Each row has two labels, one from each of two sets.
[ 21  11  17   1   0  80   1   3   4   3 -10   2  -4  17   1   4  17   8
   0   4  -5  26  12] | Y Q794
[ 24  10  -2  -8  -5 -10  -2   2 -11  -1  25 -16   6   5   1   9  16   5
  22   2   3  46  12] | Y Q794
[ 17  12   8  12   1   7   4  -3   7   3   1  -9  -7 -18  -2  -1  17   9
   7  -1   0  35  12] | Q Q794
[ 10   9   1   7  -4  13   7   1   6   3 -11  -5   2 -16  -4   1   6  14
  -4   1  -2  35  17] | Q Q592
[ -1  20  12   1  10   2   0  -4  -2   1   5 -18 -11  -7   8  12  17   1
  13   2  -4  45   8] | Y q832
[ 20  -6  13   9 -11   5   7  -7  22  -4  -9   1   6  27   7   4  40   1
  17   5 -10  45  26] | Y q45
[-18  18 -15   7  17  -6  -2 -15   4  -4  26 -19  -6 -19   5   3  26   9
  16  13  -1  61  20] | Q q832
[  5  18  -5   4  13   5   2  -7  -2  -8   2 -11  -9   2   2   9  20   7
   9   2   1  39  17] | Q Q364
[ -4  14   1   1  10  -4  -1  -8   3  -2  20  -4  -9 -28  -1  -2  21   7
  15   3  -4  73  14] | Q Q794
[ 13  10   6   6  -4   2   4 -10  13  -2  -5  -6  -3 -14  -1   8  24   4
  13  -4  -8  36  13] | Q q832
[-10  12 -16   3   9 -20   3  -5   8   0   0  15  -5   1   7  -2  11   1
   7  -1  -5  51  19] | Q q45
[ 7 14  5  9 10 -1 -1 -5  9  1 18 -7 -5 17  2  3 30  6 13  6 -3 48 11] | Y Q794
[-6 10 -7  8  1 -5  1 -9 -5 -1 11 -9  0 -2  9 12 28 -1 14 -1  1 60 18] | Q q832
[  0  16   9  12   8   9  13  -1  13   3 -12 -12  -1 -35  -5   3  14   4
   9   4   1  32  18] | Q Q592
[ 26  15  15   6   7   1   4  -4   6   0   0 -12  -4  -7  -4   4  29   8
   4   0   5  33  14] | Q q832
[ -9  16   6  11  10   4   1  -4  20   5 -13  14  -7  -1  -5  -2   6  11
  -2   0   0  27   8] | Q q45
[ 1 10 10  5 10  7 -8 -5 17 -6  9  4 -6 15  4  7 19  9  9  6 -6 60 28] | Y Q364

Each row has two labels, one from each of two sets.
[ -6   5   5  12 -10   3  -8  -4   5  -9   1  -1  -1  -2  -7   3 -16 -19
   1 -12 -15   0   0] | q668 q146
[  2  16   5   9 -10   4 -15 -10   3 -14   4  -2  -1  -2   0   0 -12  -6
   6 -11   4   1   0] | q668 q146
[ -1   1   7  25 -14   9 -22   3   5 -15   5  -3  -2  -2  -9  17 -24 -34
   6 -20  12  -4   5] | q826 q146
[ 15   4  -1   3  -6   8  -7   2   5  -6   3  -4  -2  -2  -4   1 -14 -19
   6  -8  10   2   5] | q900 q528
[ -8   7   0   7  -3  -4  -6  -4  -2 -10  -5   1  -7  -2   7  -8   9   0
  -6   0  -4  -1   1] | q668 q146
[  0  -1   7  13  -2   6  -3  -7   5   1   4  -3  -1   0   1  -6   1 -11
   0 -10   6   0   3] | q668 q116
[ -2  -6  11  33  -2  10  -6   0   6   5   4  -7  -7  -1  -7  12  -2 -27
   1  -9  24  -6  14] | q826 q383
[ -2  10   8  25 -13   5 -17  -6   6 -10   1  -4  -5   1  -7   4  -5 -25
   2 -16  12  -1   3] | q668 q146
[ -2  -2   7  10  -3   5  -3  -4   5  -4   4   1  -2  -5  -7   3  -7 -15
   1 -15  -2   3  -1] | q668 q116
[ 15  11   8   9  -7  12 -10  -6  -1  -3   2  -1  -2   1  -3   2  -3 -19
  13  -7  14  -4   7] | q900 q146
[  2  -3   0  13  -1   7  -3  -4   5  -4   4   0  -2  -1  -6  -2   0 -18
   2 -14   3   0   3] | q668 q116
[-14   8   9   6 -12   4 -15  -4   4 -10   0   0   0  -2  -6  10 -27 -12
   1  -9  -3   0  -2] | q826 q383
[  4   2   6  18  -1  11  -2  -9   4   7   6  -7   1  -1 -12   0   2 -14
   3 -10  20   0   6] | q668 q116
[-12   8   3  12 -11   6 -11  -5   4 -14   2  -1  -1  -2  -4  -4  -5 -17
   1 -21  -8   0  -2] | q668 q146
[ -6   5   7  12 -10   5 -10  -5   5  -5   2   1  -2   0 -11   7 -16 -19
   7 -14  -1  -3   1] | q826 q383
[  3  -2   2  18  -2   9  -3  -1   6   0   5  -4  -2   0 -10   3  -7 -19
   2 -15   8   1   2] | q668 q116
